Each row has a name. Each piece below is followed by the name of the row it came from, unless a question asks for something else. Each question is about the rows just above it. Places in a row count from 0.

q_36: [155  95 146  71 129 108  81 135  70 141 114  89]
q_29: [144  98 131  57  54 147  93  99  66 132 156  94]
q_164: [ 95 146  71 129 108  82 135  70 141 114 126 117]
q_831: [115 144  98 131  58  54 147  93  99  66 154  70]
Which row holds this, read backwards? [ 66  99  93 147  54  58 131  98 144]
q_831
Which row holds [114 141  70 135  81 108 129  71 146  95] read backwards?
q_36
Changed q_36: [156  95 146  71 129 108  81 135  70 141 114  89]. Place and old value:
0, [155]
Changed q_36: [155  95 146  71 129 108  81 135  70 141 114  88]. Place and old value:
11, [89]
One entry of q_36 was changed: [155  95 146  71 129 108  80 135  70 141 114  89]. Where, and from what?
6, [81]
One entry of q_29 was changed: [144  98 131  57  54 147  93  99  66 132 155  94]. Where, and from what?
10, [156]

q_511: [111 179 120 143]
q_36: [142  96 157 139]
q_831: [107 175 134 116]
q_833: [121 130 169 158]
q_164: [121 130 154 154]
q_29: [107 175 134 150]
q_346: [113 183 135 158]
Which row holds this, read backwards? [157  96]
q_36
One entry of q_346 was changed: [113 183 136 158]. Where, and from what?
2, [135]
Changed q_36: [143  96 157 139]. Place and old value:
0, [142]

q_164: [123 135 129  88]
q_831: [170 152 188 105]
q_833: [164 157 156  97]
q_136: [170 152 178 105]
q_550: [123 103 173 149]
q_29: [172 157 140 133]
q_902: [143 116 200 127]
q_511: [155 156 141  93]
Where does [154 156 141  93] differ from q_511, and what was there?
0, [155]
Where does [170 151 178 105] differ from q_136, and what was there?
1, [152]

q_36: [127 151 141 130 139]
q_410: [113 130 124 119 117]
q_221: [153 141 130 141 169]
q_29: [138  99 111 130 151]
q_833: [104 116 135 120  88]
q_164: [136 156 137 141 169]
q_511: [155 104 125 122 128]
q_136: [151 134 170 104  47]
Where does [153 142 130 141 169] differ from q_221, and what was there?
1, [141]
One entry of q_410 was changed: [113 129 124 119 117]. Where, and from what?
1, [130]
Which row holds this, read backwards? [130 141 151]
q_36

q_221: [ 86  60 119  74  91  83 146 140 166  90  99 137 166 175 158 134 150 119
 201 149 180 190 160]
q_902: [ 86  60 119  74  91  83 146 140 166  82  99 137 166 175 158 134 150 119
 174  69  74 174  62]
q_410: [ 86  60 119  74  91  83 146 140 166  90  99 137 166 175 158 134 150 119
 174  69  74 174  62]
Which row holds [ 82 166 140 146  83  91  74] read backwards?
q_902
Where does [ 86  61 119  74  91  83 146 140 166  90  99 137 166 175 158 134 150 119
 174  69  74 174  62] differ from q_410, and what was there?
1, [60]
One entry of q_410 was changed: [ 86  60 119  74  91  83 146 140 166  90  99 137 166 175 158 134 150 119
 175  69  74 174  62]. Where, and from what?
18, [174]
Changed q_410: [ 86  60 119  74  91  83 146 140 166  89  99 137 166 175 158 134 150 119
 174  69  74 174  62]. Place and old value:
9, [90]
One entry of q_902 was changed: [ 86  60 119  74  91  83 146 140 166  82  99 137 165 175 158 134 150 119
 174  69  74 174  62]. Where, and from what?
12, [166]
Changed q_221: [ 86  60 119  74  91  83 146 140 166  90 100 137 166 175 158 134 150 119
 201 149 180 190 160]. Place and old value:
10, [99]
Changed q_902: [ 86  60 119  74  91  83 146 140 166  83  99 137 166 175 158 134 150 119
 174  69  74 174  62]. Place and old value:
9, [82]

q_136: [145 168 126 102 117 137 135 114 151 169 145 117  91 203 126 106 100 111
 134 136  92 174 103 143]
q_36: [ 92 174 104 102 117 137 135 114 151 169 145 117  91 164 169 129 141 148
 176  97 103 153 111 131]
q_164: [145 168 126 102 117 137 135 114 151 169 145 117  91 203 126 106 100 111
 134 136  92 174 103 155]
One entry of q_36 was changed: [ 92 174 104 102 117 137 135 114 151 170 145 117  91 164 169 129 141 148
 176  97 103 153 111 131]. Where, and from what?
9, [169]
Where does [145 168 126 102 117 137 135 114 151 169 145 117  90 203 126 106 100 111
 134 136  92 174 103 143] differ from q_136, and what was there?
12, [91]
Where does [ 93 174 104 102 117 137 135 114 151 169 145 117  91 164 169 129 141 148
 176  97 103 153 111 131] differ from q_36, and what was there?
0, [92]
Where does [ 92 174 104 102 117 137 135 114 151 169 145 117  91 164 168 129 141 148
 176  97 103 153 111 131] differ from q_36, and what was there?
14, [169]
asked: [145 168 126 102 117 137 135 114 151 169 145 117  91 203 126 106 100 111
 134 136  92 174 103 155]
q_164

q_833: [141 111 165 173 123 115 133 147  86 133  84 104 117]
q_902: [165 158  85  44 128  69 100 111 123 139  97  91 215]
q_136: [107  98 127 160 138  79 131 123  53 160  77 119  97]
q_511: [147 161 121 141 116 132 141 137  97 139 121 105 123]
q_164: [124  53 114  91 164 215 128 144 149 100  97 123 117]
q_29: [147 161 121 141 116 132 131 137  97 139 121 105 123]
Changed q_136: [107  98 127 160 138  79 131 123  53 160  77 119  96]. Place and old value:
12, [97]
One entry of q_164 was changed: [124  53 114  91 164 215 128 144 149 100  97 124 117]. Where, and from what?
11, [123]
One entry of q_902 was changed: [165 159  85  44 128  69 100 111 123 139  97  91 215]. Where, and from what?
1, [158]
One entry of q_833 was changed: [141 111 165 174 123 115 133 147  86 133  84 104 117]. Where, and from what?
3, [173]
Which row holds [ 53 123 131  79 138 160 127] read backwards?
q_136

